[  4  -2   5  -1  -4  17   3   9  -3  -1   1  20 -13   0 -13   1  -6   0
  -3  13   9   5  -2  -2  -4 -14 -16  -7  14  -5   1  -2  -1   3   4   0
  -1   6  -1   4   7 -15  21  -3  -5  -8   1   6  -4  -4  -6   9  -6   3
   9   2   6  -1  -2   7   3   3  -2  -6   1  -4   4   9   3  -3  -3 -11
  -5   1 -13  -3   9   6  12   9]
U
[ 12  -2  -3  -1   3  11 -10  14  -9  -2   0 -15 -13   1   0   4   0   6
   0  13   5 -12  -2  13  -4   5 -16   7  26  -8  -9   1  17  -9   8   2
  16   1   6   4   7  -7  -4  -9   5 -22  -6   1  -2  -7   4   2  -2  -6
  25  -6  -1  -1 -10   5   4   3   1   2  13   9  -2  13  -7  -9   3   4
   0   2  -5  -1  17   8   1  -5]
P
[ -5  -1  -3   1  -1   1 -13   1  -5   0   7  -6   1  -1 -10   2   2   4
  -4  18   3  -1  -1   2  -5  -5 -11  -8   0  -4   6  -2  17   4  -5  -4
  12  -3   2   7  -3  -2  16  -3  -5 -12  -1   6   9   4 -15  -1   7  -9
  32   2   8  -2   5  10   3   5   2   8  11   6   1   1   5  -1  16   6
  12  24 -17  -7  19  -8  -5   7]
T
[ -4  -2  -4   2   1  -1 -20   6  -6  -1   9 -12   0   1 -12   2   0   6
  -5  24   6  -2  -5   6  -5  -4 -15  -6   2  -7   7  -2  25   2  -7  -4
  14  -5   6   8   3  -2  14  -3  -6 -15  -2   7   9   3 -15   0   7  -9
  42   0  11  -2   6  12   4   6   2   8  11  10   0   5   4  -1  19   8
  14  28 -20 -11  25 -10  -9   3]
T
[ -4  -2  -7   3   1  -6 -23   4  -9   1  11 -29   5   2 -10   3   4   7
  -4  25   3  -8  -3   8  -5   0 -12  -8  -1  -8   8  -1  35   0  -8  -6
  23  -6   7  11  -3   4   9  -6  -4 -17  -3   6  15   6 -18  -6  25 -18
  47  -4   9  -1   5  13   3   5   4  15  16  13   3   2   3  -3  25  17
  19  33 -21  -6  28 -12 -13   4]
T
[ 12  -1   0   2  -1  15  -8  19  -8  -2  -1   7 -22   1 -11   1  -6  -3
   2   8   7  -3  -1   6  -6 -10 -23   5  20 -10  -9   0   1 -10   9  -2
  10  10   9   6   9  -8   8  -3  -4 -21  -5   7  -5  -9   1   8  -3   2
  24  -1   3  -2 -11  10   4   6   0   3  14  12  -6  19   3 -10   2  -1
  -1  13 -18  -5  18   4   7  -6]
U
[  0   2  -1   4  -1  -2 -13   7  -4  -2   6  -2  -8   3 -13   0 -10   1
  -1  10   3   2  -2   5  -4 -11 -13   1  -2  -8  -1  -1  11  -7  -2  -5
  12   3   6   9   6   3  15   1  -7  -8  -4   7   5   0  -9   1   3  -2
  33   1   7  -1   2  15   4   7   3   7  13  14   0  10   8  -4  13   7
  10  29 -21  -7  19 -13  -5  -3]
G
[ 16  -1  -5   2   3  10  -9  20  -8  -1  -1  -8 -22   2  -6   0  -3   1
   6   1   1  -7   1  11  -4  -2 -22   9  20  -9 -13   0   3 -15  12   0
  15   9  10   6  10  -2  -2  -6   0 -22  -8   4  -4 -10   6   4   0   0
  27  -4  -1  -2 -13  11   1   4   0   6  18  15  -2  22   1 -13   4   6
  -1  12 -19  -5  19   4   1 -14]
R
[ 10  -5  -6   2   0  16 -10  19 -11  -1   2  -3 -19   3  -7   3  -2   5
   1  14   7  -8  -1   9  -7  -5 -27   0  23 -11  -7  -1  11  -9   9   0
  16   6   8   7   7 -10   6  -9  -2 -26  -5   5  -1  -1  -2   6   0  -8
  35  -4   3  -1  -7  11   4   6   1   6  15  11  -2  17  -2 -11   6   5
   0  14 -19  -3  25   6   4   0]
R
[  6   0  -3   3   1   3 -11  11  -6  -1  -8  -9  -9   2  -6   1  -1   4
   2   4   2  -4  -2   6  -4  -2 -13   3   6  -6  -4   0  10  -7   3  -2
  13   1   8   7   5   1   4  -6  -3 -15  -5   5   2  -1   1   2   4  -4
  24  -1   2  -1  -4   7   2   5   2   9  11  10  -1  12   3  -7   8   7
   6  18 -16  -5  17  -3  -3  -6]
U
[  1   1  -4   2   2  -1  -6   2  -4   1   4  -9  -2   1  -5   0   2   2
   0   0  -4  -1  -1   1  -2  -1 -11  -9  -6  -3   1  -1   4  -2   0  -3
   9   2   4   7  -3   2   3  -4  -2  -9  -2   3   5   1  -5   0   8  -9
  21  -3   3   0   1   5  -2   3   1  11   8   7  -1   3   6  -4   9  11
   7  16 -12  -4  12  -5  -6   0]
T
[ 11   0   1   2  -1  12  -7  17  -5  -2  -1   8 -21   2 -13   0  -6   0
   3   0   5   0   0   5  -5 -12 -23   4  12 -10 -10  -4  -5  -8   9  -2
   8  11   7   8  10  -6  12  -2  -7 -16  -6   9  -4  -7   2   9  -2   1
  23   0   3   1 -10  10   1   7   1   7  13  11  -4  20   7  -9   3  -1
  -4  16 -21  -6  18   2   7  -7]
F
[ -5  -3  -7   3   0  -3 -13   0  -7   1   9 -19   7   1  -8   3   7   8
  -3  16  -3  -6  -3   5  -3   1 -11 -12  -5  -7   8  -4  21   3  -6  -5
  18  -5   3   9  -6   0   9  -8  -4 -14   0   6  13   6 -14   0  13 -23
  42  -3   7   0   5   9  -1   5   3  14  11   3   0   0   4  -4  19  19
  15  25 -18  -6  25  -8  -9   8]
T
[ -8  -2   3  -1  -3   5 -11   3  -3   0   9   7   0   0 -16   3  -2   4
  -8  29  10   5  -5   2  -3 -13 -13 -10   1  -5  10  -2  20  10  -9 -14
   8  -3   2   5   2 -10  25  -1 -11 -12   0  10   7   3 -22   4   3  -5
  33   1  13  -2  10  24   8   7   0  -1   5   3   1   2   5   2  16   0
  10  26 -20  -6  20  -8   0  14]
T
